Input:
[[119 120 102 133]
 [122 124 156 117]
 [141 136 139 139]]
Output: 156, 102

Input: [131 135 129 147 127 120 156]
Output: 156, 120

Input:
[[133 134 135 117 149 134]
 [108 127 107 134 139 141]
 [131 126 132 123 157 137]]
Output: 157, 107

Input: [124 154 142 103]
Output: 154, 103

Input: [101 127 125 141 130]
Output: 141, 101

Input: [109 152 142 144 142 117 104]
Output: 152, 104

Input: [104 146 121 119]
Output: 146, 104

Input: [134 122 135 143 124 106]
Output: 143, 106
---
[[133 132 145 123 121 124 126]
 [128 134 147 122 118 130 124]
 [135 126 152 117 122 126 127]] result: 132

[[124 110 135 130 121 119 150]
 [137 144 148 130 128 112 110]
 [108 131 110 110 128 105 153]] result: 110

[[150 128 118 136 116]
 [117 126 141 128 134]
 [134 120 105 139 123]] result: 128

[[140 134 143 118 127 128 148]
 [138 116 136 132 105 142 134]
 [124 112 117 145 137 102 114]] result: 134

[[117 134 118 120  98 127]
 [140 144 130 136 133 124]
 [140 104 115 138 115 144]] result: 134

[[128 142 109 141 131]
 [120 119 124 146 104]
 [128 142 104 146 124]] result: 142
---
[103 142 137 128 143 128] ==> 143

[121 130 120 119 138 151 140] ==> 138

[116 131 150 142 143 132 128] ==> 143

[104 120 123 128 103 131 141] ==> 103

[[122 116 129 124 116 133]
 [120 124 111 117 109 123]
 [141 114 155 137 110 144]] ==> 116

[139 141 116 120 138 130 106] ==> 138
---
[[114 131 133 124 127 115 121 133 142 118 116 129 125 128]
 [126 134 134 127 137 126 109 123 125 132 116 118 121 122]
 [138 136 122 124 134 136 122 134 121 130 129 124 132 116]
 [124 123 125 114 135 125 141 150 127 119 122 112 140 128]
 [127 122 138 117 126 119 127 116 117 121 129 119 128 126]
 [127 113 135 137 121 139 131 132 129 127 134 115 138 112]
 [135 132 128 132 133 123 119 138 143 134 129 127 131 123]
 [139 123 142 138 137 136 119 137 124 137 130 126 124 126]
 [122 139 125 137 124 129 141 138 135 122 130 132 132 138]
 [120 123 133 127 124 134 129 127 131 119 130 135 132 127]] → 122

[[119 130 152 147 117 122 134 115 144 127 118 121 136 139 130 115]
 [120 134 116 105 125 117 126 123 119 130 125 117 130 133 128 124]
 [133 131 138 131 136 133 140 124 114 133 131 138 133 129 140 136]
 [139 127 122 125 137 142 122 138 120 122 142 137 132 117 126 127]
 [127 143 137 119 136 130 129 120 121 150 136 131 131 133 145 125]
 [108 141 140 130 107 108 134 113 138 131 107 107 138 133 129 116]] → 127

[[123 120 135 125 114 139 105 106 148 136 124]
 [122 122 135 126 110 138 105 105 150 132 123]
 [125 115 134 120 115 134 101 118 144 149 124]
 [123 114 130 112 120 124 103 131 139 158 123]
 [124 113 131 115 118 127 100 127 141 155 123]] → 123

[[124 128 133 131 129 128 124]
 [145 104 141 138 131 127 136]
 [120 140 121 122 126 128 124]
 [129 138 113 117 125 129 132]
 [121 131 132 131 129 128 123]
 [126 139 114 118 125 129 129]
 [118 137 128 127 128 128 122]
 [126 127 132 131 129 128 126]
 [122 140 118 120 126 129 126]
 [122 140 118 121 126 129 126]
 [126 127 132 131 129 128 125]
 [146 104 139 137 131 127 137]] → 126

[[133 129 121 121 137 138 123 124 122]
 [125 139 115 129 114 113 124 114 133]
 [133 126 136 143 133 120 122 135 124]
 [102 125 137 120 124 133 119 112 143]
 [143 132 121 125 131 135 127 130 112]
 [134 130 127 128 132 130 123 128 122]
 [147 138 103 126 127 123 147 131 117]] → 134
---
[[125 137 120 144 124 148]
 [148 141 107 125 115 155]
 [104 148 127 153 118 156]]: 155

[[129 141 124 128 132 121]
 [121 112 132  99 122 125]]: 121

[[120 141 127 110 150 128]
 [113 124 144 119 136 129]]: 128

[[112 122 100 125 132]
 [115 126 128 127 130]]: 132

[[131 126 128 129 128 132]
 [128 118 137 146 123 120]
 [138 107 153 130 140 140]]: 120

[[104 129 147 147 144]
 [127 151 114 110 120]
 [113  99 133 112 135]]: 120

[[123 125 134 126 144]
 [102 101 112 109  99]]: 144

[[142 155 157 154 131]
 [135 110 124 148 129]]: 131

[[136 113 136 120 107]
 [119 144 122 143 155]
 [126 149 136 155 117]]: 155

[[143 103 121 143 107 127 132]
 [111 123 123 130 130 122 119]]: 132
---
[[147 149 129 120 137 105 105]
 [141 121 154 141 115 133 132]]	147

[143 141 114 158]	143

[[116 118 124 124 130 116]
 [116 116 133 106 136 107]]	116

[142 131 152 135 121 149]	142

[119 106 136 127]	119

[106 112 127 155]	106
---
[[112 124 126 119 123 118 115]
 [119 129 121 112 103 134 114]
 [122 126 128 137 129 127 141]] gives 129

[[111 118 135 133]
 [133 126 126 148]
 [152 124 117 138]] gives 124

[[128 144 128 152]
 [110 149 119 132]
 [121 154 138 131]] gives 154

[[124 129 129 133 130 130]
 [148 115  98 124 122 149]
 [127 133 130 121 135 131]] gives 121

[[111 108 104 141 137 122]
 [131 110 133 123 144 116]
 [110 113 140 116 115 130]] gives 116

[[130 105 109 125]
 [131 129 115 131]
 [127 104 120 109]] gives 104

[[111 140 145 149 140 127 121]
 [105 141 138 142 141 129 121]
 [111 138 130 131 136 129 114]] gives 136
---
[155 139 144 120 146] >> 139

[[152 125 145 137 111 126]
 [130 126 131 144 115 128]
 [104 106 125 155 103 115]] >> 106

[149 113 136 152 125 133 124] >> 113

[[154 115 136 120 148 117]
 [119 137 116 143 145 131]] >> 137

[[154 145 157 126]
 [142 114 132 127]] >> 114

[102 120 133 126 128 132] >> 120

[125 151 111 130] >> 151

[[138 106 122 132]
 [120 144 132 128]] >> 144

[122 115 105 126 126] >> 115

[111 118 128 103] >> 118
